Here is a tiny trained network, its code and every weight. The questions are about switching its units off for an input and a class, where a switched-off unit gives its printed mean instead of its output.

import numpy as np


def w(rows, s, z=0):
    codes = np.array(rows[::2]) - 128.0
    scale = np.full(codes.shape[1], s)
    scale[-1] = z or s
    return codes * scale


def norm(h):
    return h / np.sqrt((h * h).mean(-1, keepdims=True) + 1e-5)


def f(y):
    return np.maximum(y, 0)


def log_softmax(a):
    a = a - a.max(-1, keepdims=True)
    return a - np.log(np.exp(a).sum(-1, keepdims=True))


def net(x, mask):
    res = np.array(x, float).reshape(1, 6) / 4 @ E
    u = 0
    for l in range(2):
        y = f(norm(res) @ A[l][:, :-1].T + A[l][:, -1])
        res = res + np.where(mask[u : u + 13], y, B[l][:, -1]) @ B[l][:, :-1]
        u += 13
    return log_softmax(norm(res)[-1] @ U[:, :-1].T + U[:, -1])


A, B = {}, {}
E = w([
[118,48,135,192,115,97,111],'x0',
[105,86,109,150,153,130,144],'x1',
[133,105,159,100,109,164,177],'x2',
[134,164,87,101,87,208,115],'x3',
[102,204,145,179,148,151,183],'x4',
[200,120,249,129,162,102,116],'x5',
],0.0014)
A[0] = w([
[138,183,109,111,138,239,103,76],'L0N1',
[175,107,192,91,127,168,128,103],'L0N2',
[163,15,181,82,125,69,61,49],'L0N3',
[148,75,99,73,46,101,114,4],'L0N4',
[143,99,127,202,139,88,60,32],'L0N5',
[182,107,223,149,118,162,196,41],'L0N6',
[184,190,190,96,141,88,97,69],'L0N7',
[135,55,76,74,43,115,145,11],'L0N8',
[167,115,215,121,116,156,152,66],'L0N9',
[79,96,116,66,250,54,170,37],'L0N10',
[229,182,185,114,155,105,106,58],'L0N11',
[77,199,77,235,107,125,187,38],'L0N12',
[188,172,176,86,127,91,96,39],'L0N13',
],0.0026,0.0027)
B[0] = w([
[162,121,107,98,71,110,155,219],'L0N1',
[93,109,151,147,153,104,149,223],'L0N2',
[112,191,68,193,122,155,124,254],'L0N3',
[30,44,183,87,173,66,42,151],'L0N4',
[194,96,77,196,131,104,133,168],'L0N5',
[127,31,223,199,61,235,243,219],'L0N6',
[120,221,142,66,189,34,55,223],'L0N7',
[49,19,200,88,147,81,22,169],'L0N8',
[103,137,176,183,149,145,182,207],'L0N9',
[184,109,57,73,165,78,231,166],'L0N10',
[151,183,179,95,188,34,54,229],'L0N11',
[2,185,133,194,251,114,185,223],'L0N12',
[121,157,99,97,146,98,114,178],'L0N13',
],0.0036,0.0011)
A[1] = w([
[30,103,196,182,255,46,129,141],'L1N1',
[199,163,68,26,7,232,140,2],'L1N2',
[175,210,196,81,168,59,66,43],'L1N3',
[167,158,50,105,188,95,181,118],'L1N4',
[111,88,118,76,36,147,101,105],'L1N5',
[124,237,161,94,204,162,227,146],'L1N6',
[78,72,39,161,80,173,190,153],'L1N7',
[181,76,244,160,142,205,196,33],'L1N8',
[171,104,223,175,146,225,185,66],'L1N9',
[55,182,79,103,158,90,74,157],'L1N10',
[34,187,116,183,173,144,124,33],'L1N11',
[209,210,187,94,161,84,60,55],'L1N12',
[44,92,130,63,91,176,85,111],'L1N13',
],0.003,0.0031)
B[1] = w([
[133,162,102,67,90,184,117,253],'L1N1',
[238,255,70,43,18,184,217,150],'L1N2',
[157,252,223,62,198,70,16,178],'L1N3',
[144,83,143,86,125,129,190,163],'L1N4',
[77,151,82,106,96,160,144,150],'L1N5',
[90,95,112,181,148,110,49,224],'L1N6',
[178,171,155,137,173,93,95,199],'L1N7',
[183,70,244,231,7,230,234,167],'L1N8',
[190,23,174,161,74,119,165,168],'L1N9',
[129,81,194,153,128,154,160,203],'L1N10',
[29,232,61,237,249,206,206,155],'L1N11',
[179,226,223,36,220,34,64,176],'L1N12',
[58,114,155,72,68,139,109,157],'L1N13',
],0.004,0.0038)
U = w([
[236,243,240,18,238,17,14,178],'0',
[14,238,18,240,253,234,230,156],'1',
[234,29,251,231,37,226,241,152],'2',
[232,4,16,239,162,19,24,84],'3',
[176,228,27,13,17,242,211,144],'4',
[234,26,19,37,239,22,234,4],'5',
[22,6,70,19,29,157,19,167],'6',
],0.0061,0.0025)

Each question gives the input, the list of numbers given to net, and the class t.
The units are the neurons (one row each of A and B). Each row of codes is followed by its name. A weight is (code - 128) times the scale printed after its matrix; where a second scale follows, it is the last column's (A, B and U).
mask holds one flag per neuron, layer by layer. A switched-off neuron (its flag False) gives its mean, the last column of its row in B, instead of its output. The means were averaged over made-up inputs and are rounded, as every weight is.
A unit's drop is (log p(t) with every unit on - log p(t) with that unit switched off) / (log p(t) with every unit on - log p(t) with every unit switched off).
The circuit of an input: a set's keep is (log p(t) with only the set's units on - log p(t) with every unit switched off) / (log p(t) with every unit on - log p(t) with every unit switched off). Starting from the 12 units with the biggest drops (on a tie, the unit counted first), units are removed one at a time, each time the one whose removal leaves the highest keep (on an exact tie, the one counted first), for as long as the keep stays at least 0.8.
units of the circuit, in order: the units of the circuit, biggest drop first
most important unit: the unit with the biggest drop
k most important neurons: the k neurons with the biggest drops, biggest first
top k neurons in layer l: the k neurons of layer l with the biggest drops, biggest first
drop when u is switched off: that unit's drop, to one decimal
input [2,-8,8,-3,8,-1], class 2: units of the circuit, in order	(L0N6, L1N9)
input [0,-4,-6,5,-6,-1], class 6: most important unit	L0N4
input [8,1,-1,-2,0,4], class 2: 3 most important neurons	(L0N7, L1N6, L0N11)
input [5,6,-2,-8,-1,3], class 5: top 2 neurons in layer 0	(L0N10, L0N6)
input [-2,-4,-1,0,-5,-7], class 6: 2 most important neurons	(L0N8, L0N4)
input [2,2,-7,5,-1,-2], class 1: top 2 neurons in layer 1	(L1N12, L1N3)
input [3,-8,-6,4,-8,0], class 6: 2 most important neurons	(L0N11, L0N7)
input [-2,-1,4,0,-3,1], class 2: 2 most important neurons	(L0N6, L0N9)
input [8,-2,1,4,-7,3], class 6: top 2 neurons in layer 0	(L0N4, L0N8)
input [0,-4,5,-5,2,-3], class 1: drop when L0N12 is switched off	1.7
input [-7,0,-2,-5,-3,-6], class 5: drop when L0N10 is switched off	0.1
input [4,0,-2,-3,-6,4], class 3: drop when L1N8 is switched off	0.1
input [6,6,0,7,-6,3], class 6: drop when L0N4 is switched off	0.2
input [-3,8,4,-3,-2,-1], class 5: units of the circuit, in order	(L0N10)
